Below are the code and all the weights of a small trained network. Each question names an input and a target symbol and asks about switching units off, where a switched-off unit gives its printed mean instead of its output.

import numpy as np


def w(rows, s, z=0):
    codes = np.array(rows[::2]) - 128.0
    scale = np.full(codes.shape[1], s)
    scale[-1] = z or s
    return codes * scale


def f(y):
    return np.maximum(y, 0)


def softmax(a):
    e = np.exp(a - a.max(-1, keepdims=True))
    return e / e.sum(-1, keepdims=True)


def log_softmax(a):
    a = a - a.max(-1, keepdims=True)
    return a - np.log(np.exp(a).sum(-1, keepdims=True))


def net(x, mask):
    ids = ['αβγδεθλξπψω'.index(c) for c in x.split()]
    T = len(ids)
    res = E[ids] + P[:T]
    u = 0
    for l in range(2):
        r = res
        for j in range(3):
            rows = slice(2 * j, 2 * j + 2)
            q, k, v = (r @ M[l][rows].T for M in (Q, K, V))
            z = softmax(np.where(np.tri(T) > 0, q @ k.T / 2**0.5, -1e9)) @ v
            o = O[l][rows]
            res = res + np.where(mask[u + j], z, o[:, -1]) @ o[:, :-1]
        u += 3
        y = f(res @ A[l][:, :-1].T + A[l][:, -1])
        res = res + np.where(mask[u : u + 8], y, B[l][:, -1]) @ B[l][:, :-1]
        u += 8
    return log_softmax(res[-1] @ U[:, :-1].T + U[:, -1])


Q, K, V, O, A, B = {}, {}, {}, {}, {}, {}
E = w([
[116,109,67,185,101,105],'α',
[134,246,159,207,124,137],'β',
[86,122,125,77,37,148],'γ',
[57,149,50,136,206,83],'δ',
[161,110,53,189,172,45],'ε',
[114,72,66,95,64,63],'θ',
[118,74,242,131,201,103],'λ',
[50,162,97,197,171,150],'ξ',
[107,236,65,179,78,64],'π',
[72,96,165,70,128,202],'ψ',
[153,22,126,90,88,175],'ω',
],0.013)
P = w([
[157,102,71,156,162,169],'0',
[65,124,132,6,93,124],'1',
[148,187,151,132,47,113],'2',
[151,2,145,172,175,147],'3',
[14,77,198,27,117,77],'4',
[155,153,165,109,65,122],'5',
],0.0081)
Q[0] = w([
[183,181,184,197,101,244],'0.h0',
[61,104,173,145,108,112],'0.h0',
[76,145,172,154,82,138],'0.h1',
[31,65,74,88,89,136],'0.h1',
[58,134,91,144,87,19],'0.h2',
[117,4,118,188,173,153],'0.h2',
],0.02)
K[0] = w([
[123,183,133,127,124,253],'0.h0',
[105,111,176,176,90,133],'0.h0',
[93,108,112,132,125,175],'0.h1',
[34,174,170,68,86,103],'0.h1',
[133,132,124,140,175,17],'0.h2',
[61,42,169,186,88,115],'0.h2',
],0.024)
V[0] = w([
[181,122,22,90,157,122],'0.h0',
[38,112,159,96,69,18],'0.h0',
[196,144,88,124,160,175],'0.h1',
[130,132,130,139,87,129],'0.h1',
[124,144,120,115,190,109],'0.h2',
[19,146,134,229,131,254],'0.h2',
],0.0073)
O[0] = w([
[103,41,161,152,99,2,251],'0.h0',
[139,207,35,102,78,142,208],'0.h0',
[144,94,179,121,117,149,93],'0.h1',
[126,152,145,130,139,129,111],'0.h1',
[114,149,140,116,146,159,199],'0.h2',
[174,87,67,66,150,246,10],'0.h2',
],0.0053,0.0027)
A[0] = w([
[198,105,252,159,192,126,141],'0.n0',
[95,84,85,50,183,170,114],'0.n1',
[50,175,152,56,64,124,223],'0.n2',
[209,171,208,215,60,128,160],'0.n3',
[94,167,201,24,111,175,42],'0.n4',
[132,229,104,120,120,176,156],'0.n5',
[172,96,77,7,112,50,153],'0.n6',
[92,76,254,53,157,168,7],'0.n7',
],0.0087,0.0022)
B[0] = w([
[198,141,143,73,187,150,193],'0.n0',
[155,113,48,145,126,168,181],'0.n1',
[180,52,161,72,158,141,252],'0.n2',
[189,168,53,109,138,209,209],'0.n3',
[161,93,155,154,128,11,168],'0.n4',
[134,89,181,166,154,92,192],'0.n5',
[91,170,210,117,165,151,254],'0.n6',
[126,232,58,135,108,74,175],'0.n7',
],0.012,0.0046)
Q[1] = w([
[118,48,148,122,129,106],'1.h0',
[144,106,147,22,129,166],'1.h0',
[112,123,181,158,5,177],'1.h1',
[172,136,97,121,83,73],'1.h1',
[129,84,73,112,134,48],'1.h2',
[154,142,130,232,109,115],'1.h2',
],0.022)
K[1] = w([
[138,89,161,164,184,135],'1.h0',
[204,131,164,102,143,173],'1.h0',
[77,86,176,3,123,141],'1.h1',
[132,123,116,148,79,75],'1.h1',
[148,117,173,196,128,85],'1.h2',
[133,77,86,144,33,120],'1.h2',
],0.023)
V[1] = w([
[130,105,1,152,177,22],'1.h0',
[16,93,109,173,135,106],'1.h0',
[28,146,206,27,131,133],'1.h1',
[164,159,105,205,211,108],'1.h1',
[144,174,147,66,211,49],'1.h2',
[54,112,92,125,220,115],'1.h2',
],0.0063)
O[1] = w([
[127,127,51,72,207,81,215],'1.h0',
[41,177,88,77,162,178,103],'1.h0',
[136,155,33,25,221,117,2],'1.h1',
[128,136,188,217,56,87,231],'1.h1',
[155,126,84,39,253,108,208],'1.h2',
[65,80,143,105,162,121,166],'1.h2',
],0.0046,0.0089)
A[1] = w([
[177,98,15,124,102,204,153],'1.n0',
[111,170,4,163,114,127,73],'1.n1',
[51,82,87,201,162,208,155],'1.n2',
[117,186,111,216,227,191,74],'1.n3',
[172,159,167,119,145,217,2],'1.n4',
[43,79,84,85,41,63,188],'1.n5',
[109,85,116,62,116,15,114],'1.n6',
[127,115,178,39,108,206,96],'1.n7',
],0.012,0.0055)
B[1] = w([
[93,83,218,73,91,111,172],'1.n0',
[93,143,53,154,35,126,162],'1.n1',
[201,124,69,79,127,75,175],'1.n2',
[111,149,141,158,170,247,175],'1.n3',
[34,92,78,121,99,90,146],'1.n4',
[134,214,184,102,222,146,181],'1.n5',
[89,94,99,183,83,141,252],'1.n6',
[136,134,67,31,116,177,144],'1.n7',
],0.016,0.012)
U = w([
[175,148,97,76,142,1,172],'α',
[107,102,144,154,91,205,79],'β',
[99,109,139,64,126,144,116],'γ',
[96,130,9,107,146,107,48],'δ',
[126,6,69,188,138,84,63],'ε',
[28,164,150,121,158,75,173],'θ',
[182,174,132,121,154,199,253],'λ',
[161,58,71,124,91,161,59],'ξ',
[130,191,62,174,66,128,164],'π',
[93,126,130,117,49,100,118],'ψ',
[181,103,224,134,76,119,187],'ω',
],0.0061,0.0051)

Each question gives the input, a string of symbols that net reads in full, and the target symbol t.
The units are the heads (2 rows each of Q, K, V and O) and the neurons (one row each of A and B). Each row of codes is followed by its name. A weight is (code - 128) times the scale printed after its matrix; where a second scale follows, it is the last column's (O, A, B and U).
mask holds one flag per unit, layer by layer, with each layer's heads first. A switched-off unit (its flag False) gives its mean, the last column of its rows in O or B, instead of its output. The means were averaged over made-up inputs and are rounded, as every weight is.
A unit's drop is (log p(t) with every unit on - log p(t) with that unit switched off) / (log p(t) with every unit on - log p(t) with every unit switched off).
The circuit of an input: a set's keep is (log p(t) with only the set's units on - log p(t) with every unit switched off) / (log p(t) with every unit on - log p(t) with every unit switched off). Starting from the 12 units with the biggest drops (on a tie, the unit counted first), units are removed one at a time, each time the one whose removal leaves the highest keep (on an exact tie, the one counted first), for as long as the keep stays at least 0.8.
circuit, biggest first: the units of the circuit, biggest drop first
most important unit: the unit with the biggest drop
top k neurons: the k neurons with the biggest drops, biggest first
top k neurons in layer l: the k neurons of layer l with the biggest drops, biggest first
which heads matter: for each layer, one digit per head in row order, 1 if its drop is at least 0.15 and else 0, layers parted by /
input ω ε λ, target α: most important unit -> 1.h0
input ξ α ω, target γ: circuit, biggest first -> 1.h1; 1.n7; 1.n0
input ε ε α ω ω, target θ: circuit, biggest first -> 0.n7; 1.n5
input δ δ β δ, target δ: circuit, biggest first -> 1.n2; 0.n2; 1.h0
input ε ω δ ε ε, target θ: circuit, biggest first -> 1.n5; 0.n3; 1.n2; 0.n0
input ε π ω ε γ, target θ: circuit, biggest first -> 1.n5; 0.n4
input λ λ β ω α, target ω: circuit, biggest first -> 1.h0; 0.n3; 0.h0; 0.n2
input λ ε α γ, target γ: which heads matter -> 001 / 010
input ε ψ α γ α ξ, target λ: circuit, biggest first -> 1.n6; 1.n3
input ξ π λ δ ξ, target ε: top 2 neurons in layer 0 -> 0.n2; 0.n6
input ξ ξ ψ, target ε: circuit, biggest first -> 0.n4; 0.n2; 1.n6; 1.n5
input λ ψ β, target β: circuit, biggest first -> 0.n3; 1.n3; 1.n4
input ξ λ δ ξ λ, target ε: top 2 neurons in layer 0 -> 0.n4; 0.n2
input ε δ δ γ ξ ξ, target λ: circuit, biggest first -> 1.n3; 1.n6
input δ λ β, target β: top 4 neurons -> 0.n3; 1.n3; 1.n4; 0.n5
input α π ε ξ α, target θ: circuit, biggest first -> 1.n5; 0.n3
input θ α π β ξ, target ω: most important unit -> 1.h0
input λ ε ξ ξ ε π, target ω: top 4 neurons -> 0.n2; 0.n3; 0.n6; 1.n6
input π α ε ω, target ω: top 4 neurons in layer 0 -> 0.n7; 0.n1; 0.n0; 0.n5
input ε δ π δ ε λ, target α: most important unit -> 0.n0
input π δ α, target ψ: which heads matter -> 000 / 010
input ξ ε α, target ψ: top 4 neurons in layer 0 -> 0.n3; 0.n6; 0.n0; 0.n5
